The symbols move the items like this.
at | τ ξ δ
DQ | QG GN RH
SZ | PZ ZJ GD
NJ | BT HN CL
PG | TN CL ZQ
RC | FH JT JF
DM | JR BN DJ
GH | DJ QR HC
LM | SZ CH DP
HN | RH ZR CL
QF | PC JF LT
PC | ZQ LH GB
ZQ | LT ZT HB
GZ | PG SD DR
QG | JJ PZ QJ
PM | ZS LS DC
SM | GH LF TH
QH | DP JJ QG
SD | FJ SG BT
PZ | QH GD DQ
ZJ | ZJ JL LM
HB | SJ MM ZQ
ZT | ZR NJ PC
DS | CL QG CL
JJ | GN QH DS
LH | ZT QF QR
DP | GD JT HC
FH | MM FB RC
SJ | QR GB SB
PJ | HD HB DM
GD | PM LM FH
FJ | SB PG SJ
ZS | LM HC QH
JL | DC RC CH
DR | CL BQ RH
CC | SM DJ FH
JR | LJ PJ LF
LJ | DM RC JF
FB | JT GH JT
TN | DR LS DS
QR | LF LT HD
CL | LS QJ SG
HC | CH BQ PM
BT | GZ RH ZT
HD | GB SJ JR
FM | DM LJ GH
JF | FM JR PC
QJ | DS DQ BQ
TH | SR DC QG
SB | SG TN HN
JT | FH JQ GH
GN | PZ DP TL
MM | JQ CC BR
JQ | FB SM CN
SR | JL GT HC
GT | CC CN TH
LS | BQ DS GZ
BN | PJ GB FM
ZR | HN BT ZQ
CH | ZJ SR SZ
LF | JF DM CC
CN | JT MM DC
DJ | LF FM HD
DC | GT BR ZJ
BQ | QJ TL TN
SG | PG DR RH
RH | SD SB NJ
GB | LH QR LJ
BR | CN FH JL
LT | LH ZR SJ
TL | FJ JJ LS

The rows follow the links: the fewer symbols apart two items are, the more alike their rows tend to be.

Each row is also shifted at random along 6 hidden directions that mean nothing.

Some items, each with a row of numbers:
SD
(575, 168, -151, -148, 25, 106, 24, -197, 294, 280, -339, 203, 156, 128, 269, -86, 101, -131, 113, -447, -79, 313, 103, -134, 5, 704, 197, -645, -258, 256, 233, 332, -64, -42, 221, -112, -125, 108, 297, 633, -471, -44, -57, -4, -50, -415, -199, 8, 220, -36, 167, -67, -36, 8, 284, -311, -182)
NJ
(-203, 290, 95, -27, -59, -283, -90, -15, 61, -377, 356, -333, 21, -141, -510, -83, 293, -275, 153, -20, 220, -291, -347, 13, -432, -173, -222, -181, 214, 196, -537, 572, 225, 123, 125, 193, -222, 88, -7, 129, 671, -209, -65, 127, 100, 629, 178, 17, -231, -145, -140, -156, 26, 118, -171, 67, -59)
RC
(134, -12, -142, 176, -70, -314, 80, 89, -385, 44, 20, -34, -111, 102, -165, 98, -175, 367, -195, 23, -181, -382, 58, -384, 6, -321, -270, 266, -99, 336, 160, 31, 25, -54, -277, -23, -137, -307, -67, -706, 303, 92, 114, -192, 63, 285, -63, -70, 81, -381, -85, -167, 4, -48, -31, -411, 69)
SR
(-659, 9, 234, 45, 208, 194, -129, 109, 101, 11, 159, 78, -184, -452, 19, 67, 156, -121, 160, 0, 0, -158, -138, 315, 51, -165, 71, 109, -71, -267, -58, -242, -186, -173, -118, -176, 221, 63, -253, -229, 88, -78, -231, -25, 315, 266, -54, 20, -251, -23, -88, 18, 39, -39, -66, -90, -34)
ZQ
(63, -185, 83, 102, -309, 181, -166, -325, -214, -74, 115, -410, 226, 340, -67, -132, 12, -143, -256, -169, -13, 191, -255, -364, -141, 357, 403, -85, 62, 219, -111, 488, 210, -178, 176, 63, -169, -120, 449, 240, 288, -136, 232, 226, 127, 175, -41, 11, -15, 241, -115, -222, -71, -22, -30, -80, 131)
GT
(-1091, -333, -51, 151, 269, 402, 205, -65, 487, 183, 34, 107, -130, -165, 353, -110, 316, -330, 229, 403, -158, 147, -8, 455, 415, -45, 462, 22, -389, -260, 309, -552, -89, -236, -203, -109, 21, 474, -49, -25, -693, -156, -29, -209, 194, -393, -281, 187, -162, 124, -212, -52, -89, 76, 289, -184, -47)
DQ
(-1004, 443, 143, -381, -108, 268, 27, 453, -28, -92, -498, 753, 365, -617, 248, 141, -69, 317, 347, -542, -4, -13, -103, -88, 583, 282, -848, -412, -76, 152, -175, -192, -109, 404, 92, -182, 190, -224, -92, -326, -134, 478, -576, -221, -291, -258, -63, -503, -37, -437, 473, -345, 59, 10, -64, -44, -91)
FB
(780, -370, -323, 252, 202, -391, 389, -442, 157, 159, 107, -264, -192, 490, -68, -235, 274, -182, -68, 681, -377, -241, 161, 245, -423, -636, 271, 232, -273, 5, 563, -253, 150, 9, 20, 67, -34, 233, -34, -35, -161, -189, 593, 380, -195, -22, 64, -74, -48, 133, 5, 187, -101, 219, 381, 2, 49)
HB
(250, -392, 112, 20, 11, 238, 5, -20, -81, 59, -76, 161, 131, 207, 154, 169, -129, -151, 1, 198, -86, 213, 15, -178, 111, 308, 305, -111, 87, -34, -190, -147, -77, 233, 173, 139, -24, 79, 256, 228, -223, 5, 152, -104, -71, -103, 146, 8, 41, 263, 159, 41, -146, -51, -53, 27, 156)
JF
(178, 143, -58, 22, -228, 124, -37, 152, -8, -252, -100, -193, -78, 54, -273, 56, -184, 290, -290, -386, 240, 109, -146, -167, -60, 130, -215, -38, 132, 217, 167, 192, 11, -310, -248, -113, -111, -140, -78, -73, 161, 237, -361, 96, -83, 89, 43, -6, 123, -160, -75, -25, 112, -339, -236, 56, -163)
LS
(966, 15, -265, -148, 53, -362, 76, -225, 139, 32, 319, 17, -269, 345, -6, 13, -30, -114, 40, 204, -217, -122, 274, 247, -70, -232, 289, 79, -163, -228, 235, 148, -23, -228, 38, -4, 182, 247, -69, 125, -270, 2, 499, 456, 10, -157, 228, 233, 32, 372, 102, 449, 87, 213, -24, 299, 98)
QH
(-313, 227, 90, -176, -44, 113, 74, -122, 166, 103, -291, 74, 268, -219, 207, -241, 214, 62, 80, -161, 15, 68, -84, 308, -36, -44, -208, -137, -118, -35, 258, -214, 83, 88, 194, -158, 318, -129, 23, 118, -94, 117, -104, 346, -272, -208, -112, -413, -70, 36, 256, -95, 48, 56, 256, 257, 10)
PC
(-488, -15, 209, 49, -341, 1, -156, 85, -387, -391, 300, -66, -98, 38, -417, 188, -268, 205, -178, 3, 105, -142, -341, -324, -25, -105, -27, 162, 259, 98, -394, 141, 124, -21, -163, 166, -133, -102, -104, -305, 439, 64, -123, 39, 31, 392, 242, 45, -227, -107, -86, -42, 14, -71, -318, 52, 41)
LF
(-285, 36, -111, -119, 31, 543, 191, 266, 268, 79, -556, 227, 6, -204, 149, 111, -45, 265, -158, -349, 143, 407, 5, 101, 340, 449, -235, -371, -162, 258, 370, -170, -347, -207, -300, -207, -29, -90, 16, 23, -547, 344, -526, -217, -205, -323, -179, -94, 252, -296, -45, -195, -40, -503, -19, -116, -203)
DP
(-457, -15, 33, 195, 72, -364, 4, 142, 9, -121, 193, -12, -34, 40, 13, -89, -112, -47, 215, 541, 311, -19, 176, 171, -76, -557, -70, 495, 311, -571, -173, -531, 331, 498, 150, 317, -14, 248, -340, 158, -15, -217, -50, -324, -278, -440, 108, 108, -119, 176, 79, 313, 87, 255, 174, 368, -105)
CH
(633, 238, 253, -114, 168, 119, -189, -238, 198, 168, -153, 165, -260, -464, -116, -54, 317, -77, 42, -342, -87, -225, -215, 561, -763, -44, 180, -343, -119, -84, 384, -157, -307, -343, 61, -464, 532, -138, -383, 240, 261, -60, -364, 829, 49, 485, 4, -402, -292, -14, 262, 326, 31, -71, 113, 221, -213)
SG
(-31, 65, -228, -89, 140, -70, 162, -499, 405, 342, 67, 68, -103, 142, 169, -215, 350, -317, 193, 215, -73, 68, 117, 478, -188, 137, 472, -500, -435, 57, 303, 177, -158, -125, 57, 53, -96, 286, 158, 624, -553, -310, 359, 190, -40, -253, -135, 166, -9, 79, -192, 94, -282, 188, 406, -81, -114)
PG
(295, 50, -99, -87, -88, -190, -96, 207, -48, -125, 164, 162, -16, 213, -85, 251, -269, -116, 230, -15, 29, 20, 260, -254, 141, 252, -8, -129, 158, -154, -405, 412, -41, 254, 136, 238, -105, 157, 63, 243, -47, -66, 139, -312, 118, -126, 296, 333, 169, 196, 24, 202, 53, 129, -215, -26, 1)
PJ
(-313, -132, -29, 0, 52, 257, -43, 273, 37, -60, -63, -278, 102, 18, 58, 121, -219, -30, -196, 155, 492, 437, 119, -17, 208, 261, -7, 198, 354, -146, -350, -14, -28, 117, -73, 266, -246, 28, 124, 272, -136, 0, -132, -602, -81, -202, -31, 315, 304, 94, -348, -9, -74, -282, -190, 159, -10)
DC
(164, -292, 136, 161, 354, -68, -107, 224, -28, 25, 321, 1, -252, -78, 75, 150, 8, -201, 159, 399, -218, -144, 47, -105, 266, -319, 188, 450, 114, -322, -238, -342, 104, -20, -8, -50, -14, 221, -187, -453, 72, -117, 123, -271, 444, 134, 6, 271, -159, 188, 17, 143, 90, 117, -169, -157, 207)
LJ
(-783, 38, -42, -30, 75, 68, 127, 87, -171, 83, -19, 188, -278, -147, -47, 157, -195, 396, -206, 215, 204, -106, -23, 128, 177, -133, -144, 57, -142, 202, 12, -396, -189, -37, -453, 115, -206, -179, -184, -424, -241, 138, -150, -305, -173, 39, -102, 110, -39, -486, -255, -107, -262, -229, -21, -121, -43)
ZT
(-567, 6, 207, 49, -162, -31, -64, -157, -314, -178, 233, 123, -102, 47, -173, 11, -9, 115, -68, 19, -17, -135, -382, -288, 85, 4, 126, -123, -28, 298, -358, 9, 236, 15, -64, 181, -298, -80, 26, -311, 169, -24, -19, -1, 35, 255, 11, 15, -291, -240, 54, -197, -130, 93, -31, -216, 62)
BR
(-143, -336, -160, 380, -109, 159, 20, 410, 308, -217, -19, -385, 201, 167, 47, -61, -62, -317, 169, -128, -7, 283, 222, -301, 248, 149, 65, 257, 144, -366, 128, 169, 202, -70, 31, -118, -130, 424, 82, 226, -43, -168, -229, -534, 373, -365, -28, 271, 224, 350, -196, -75, 369, -3, -59, -199, -204)
JR
(393, -220, -185, 68, 310, -1, 100, -218, 9, 235, 105, -447, -183, 388, 138, -74, -26, 23, -520, 406, 308, 391, 96, 126, 139, -17, 455, 389, -39, 79, 226, -185, 114, -366, -159, 104, -335, -2, 205, 91, -397, -85, 333, -155, -79, -266, -333, 407, 219, 68, -420, -1, -190, -179, 109, 23, 199)
FM
(764, 1, -136, -64, 215, 30, 172, -109, 271, 5, -67, -230, -285, 62, -183, 9, 113, 54, -254, 142, 264, 85, -92, 421, -356, -193, 7, -57, 13, 93, 321, -112, -123, -280, -155, -40, 0, 39, -155, 152, -115, 94, -62, 402, -247, 125, 12, -3, 90, -32, -41, 193, -48, -280, -64, 324, -39)

From each start, follow one symbol. Which item do you reach?
Answer with the item's name.
new walk
(-769, -17, 60, 214, -5, 176, -241, 318, 80, -19, 51, -64, -46, -180, 161, 9, -166, -42, 79, -225, 208, 207, 154, -187, 321, 237, 203, 293, 100, -331, 6, -135, 84, -163, -120, -146, -102, 210, -155, 14, -100, -143, -425, -593, 364, -359, -194, 312, 13, 56, -268, -6, 210, -63, -25, -343, -241)
δ	CH
new walk
(-85, 76, 7, -146, 4, -101, -26, 277, -169, -141, 8, -49, 254, 9, 232, 29, -123, 69, 60, -18, 61, 71, 47, -274, 574, -31, -374, 381, 165, -126, -309, -97, 348, 167, 214, 0, 14, -43, 110, -292, 7, 207, 112, -238, 20, -300, -86, 33, 44, 99, 196, -172, 244, 138, -157, 91, 275)
δ	QJ
new walk
(836, -248, -281, 249, 114, -327, 272, -9, 53, -87, 113, -445, -71, 376, -246, -7, -38, -31, -177, 457, -38, -91, 191, -19, -296, -493, -99, 401, 129, -36, 227, 6, 169, 58, -87, 166, -107, 127, -51, -93, 142, -87, 288, 17, -102, 76, 181, 62, 203, 91, -132, 187, 79, -5, -23, 126, 44)
τ	DJ
new walk
(-57, 73, -323, -88, -110, -201, 57, 239, 207, -210, 221, 4, -29, 335, 148, 78, -272, -51, 179, 156, 70, 211, 327, -100, 599, -46, 0, 297, 99, -424, -37, 97, 268, -48, 30, 144, -79, 382, -2, 109, -476, 144, 220, -230, -1, -740, 88, 472, 161, 404, 29, 230, 297, 201, -153, 233, 68)
ξ	QG
new walk
(-973, 366, -217, -170, -232, -170, 43, -149, -118, 129, 170, 80, 54, -77, 55, -105, 73, 80, 53, -211, -87, -210, 115, -19, 254, 133, -32, -254, -465, 310, -8, 552, -157, -224, -115, -6, -112, -194, 173, -186, -95, -76, 340, -109, 177, 2, -226, 130, 26, -257, -444, -300, -168, 144, 137, -410, 5)
δ	SG
new walk
(429, -235, 210, -167, 481, 45, -38, 459, -419, 140, -24, 729, -170, -199, 429, 483, -285, 272, 191, 113, -533, -178, 51, -566, 1039, 42, -257, 266, -53, 61, -414, -643, 12, 190, -37, -175, 7, -140, -47, -1162, -244, 375, 9, -488, 268, -15, -90, 71, -61, -234, 562, -168, 75, 39, -331, -497, 475)
τ	SR
new walk
(118, -245, -199, 265, -104, -169, 255, 194, 117, -202, 31, -319, 153, 115, -274, -64, 71, -156, 102, 197, -192, -232, 107, -128, -182, -341, -285, 186, 76, -22, 68, 191, 76, 234, -5, 83, -28, 115, 18, -157, 358, -65, 137, -124, 56, 198, 173, -140, 131, 35, -84, -74, 119, 48, -37, -43, -50)
ξ	SM
new walk
(-790, 89, -90, -82, -80, -494, 1, -193, -545, 110, 536, -390, 234, 52, 79, -122, 34, -9, -158, 514, -67, -475, 193, 41, 81, -506, -51, 610, -69, -4, -441, 300, 98, 217, 66, 312, 86, -415, 228, -505, 414, -221, 984, -82, 163, 384, -100, 25, -58, 56, -503, -164, -262, 350, -19, 12, 493)
δ	LS
new walk
(-633, 613, 174, -53, -603, 190, -322, 447, 51, -509, -341, -650, 848, -456, -185, -315, 84, 35, 7, -1082, 565, 231, -152, -240, -309, 410, -870, -61, 560, -20, -249, 935, 175, 88, 350, -189, 221, -384, 163, 488, 1020, 72, -612, -74, 22, 208, -82, -433, 267, 22, -163, -405, 424, -190, -258, 284, -266)
τ	QH
new walk
(-486, 198, 204, 37, 61, -327, -241, 340, -222, -170, 382, 239, -290, -385, -237, 249, -231, 163, 193, 253, 151, -506, 111, 194, -204, -600, -253, 487, 322, -506, -384, -314, -95, 321, -105, 132, 263, -30, -643, -384, 475, -48, -246, -194, 35, 301, 339, 67, -243, -75, 3, 425, 107, 191, -248, 213, -80)
τ	CH
new walk
(-345, 376, -143, -224, -380, 67, 65, 277, 523, -558, 47, -259, 134, -171, -337, -141, 160, -153, 268, -379, 192, 8, -35, 413, -164, -119, -427, -154, 181, -342, 25, 603, -62, -171, 98, -69, 368, 284, -173, 445, 240, 163, -287, 440, -99, -59, 300, -83, 11, 323, -46, 148, 370, 15, -200, 672, -295)
ξ	DQ
new walk
(-768, 383, 21, -219, -348, 289, -74, 391, 2, -135, -420, 228, 554, -284, 298, -46, -67, 245, 166, -653, 125, 227, 30, -220, 490, 395, -662, -178, 108, 27, -45, 128, 67, 190, 151, -161, 200, -244, 160, -8, -4, 376, -388, -229, -213, -373, -112, -358, 168, -103, 211, -323, 237, -55, -56, 73, -42)
δ	DS
new walk
(66, -451, 114, 104, 207, -210, 6, -350, -381, -43, 630, -273, -380, 340, -279, 112, -94, -104, -378, 993, 92, -198, -138, 195, -242, -579, 543, 546, 198, -81, -436, -301, 64, 80, -159, 474, -158, -36, -17, -257, 182, -203, 595, 189, -60, 477, 219, 317, -269, 200, -248, 277, -366, 63, -189, 398, 384)
ξ	QR
new walk
(91, -367, -146, 127, 68, 273, 314, -83, 203, 242, -364, 263, 92, 18, 274, -39, 187, -38, 142, 46, -581, -57, 84, -58, 148, 86, 20, -272, -432, 173, 476, -246, -223, 65, -95, -195, 107, 57, 173, -178, -368, 88, 100, 9, -20, -121, -38, -311, 80, -109, 196, -209, -85, -9, 249, -377, 20)
δ	BR
new walk
(-30, -301, 102, -13, -9, 249, -45, -3, -4, 2, -27, 168, 40, 75, 37, 157, -142, -156, 3, 236, 21, 129, 20, 75, -94, 223, 282, -143, 147, -161, -261, -89, -190, 258, 101, 250, 54, 108, 103, 353, -186, -48, 56, -23, -155, -56, 255, 34, -31, 268, 18, 209, -176, -60, -71, 256, 69)
δ	SB
new walk
(-471, -156, 147, -157, 164, 465, 85, 47, 4, 206, -303, 512, -137, -226, 136, 262, -116, 162, -44, 169, 62, 113, -25, 301, 115, 196, 52, -322, -85, 77, -61, -482, -513, 192, -224, 148, 134, -101, -89, 8, -456, 130, -186, -105, -309, -37, 97, -130, -12, -187, 36, 97, -342, -278, -51, 140, 2)
δ	JR
new walk
(-265, 148, 249, -75, -94, 122, 9, -202, 277, -354, 124, 53, -111, -276, -536, -68, 424, -281, 252, -36, 64, -232, -580, 407, -651, -135, -26, -587, 30, 134, -251, 199, -37, 60, 87, 79, 46, 210, -170, 401, 425, -105, -360, 683, -138, 621, 325, -313, -463, -115, 194, 26, -77, -8, 3, 357, -218)
τ	HN
new walk
(-117, 60, -17, 9, 107, -116, 32, -357, 68, 186, 73, 64, -77, 180, 115, -179, 232, -151, 55, 45, -24, 80, -171, -54, 41, 194, 325, -357, -315, 273, 37, 85, 224, -62, 106, 93, -401, 141, 240, 214, -289, -280, 139, -11, 40, -140, -249, 176, -127, -150, -48, -181, -181, 154, 314, -340, -35)
ξ	RH
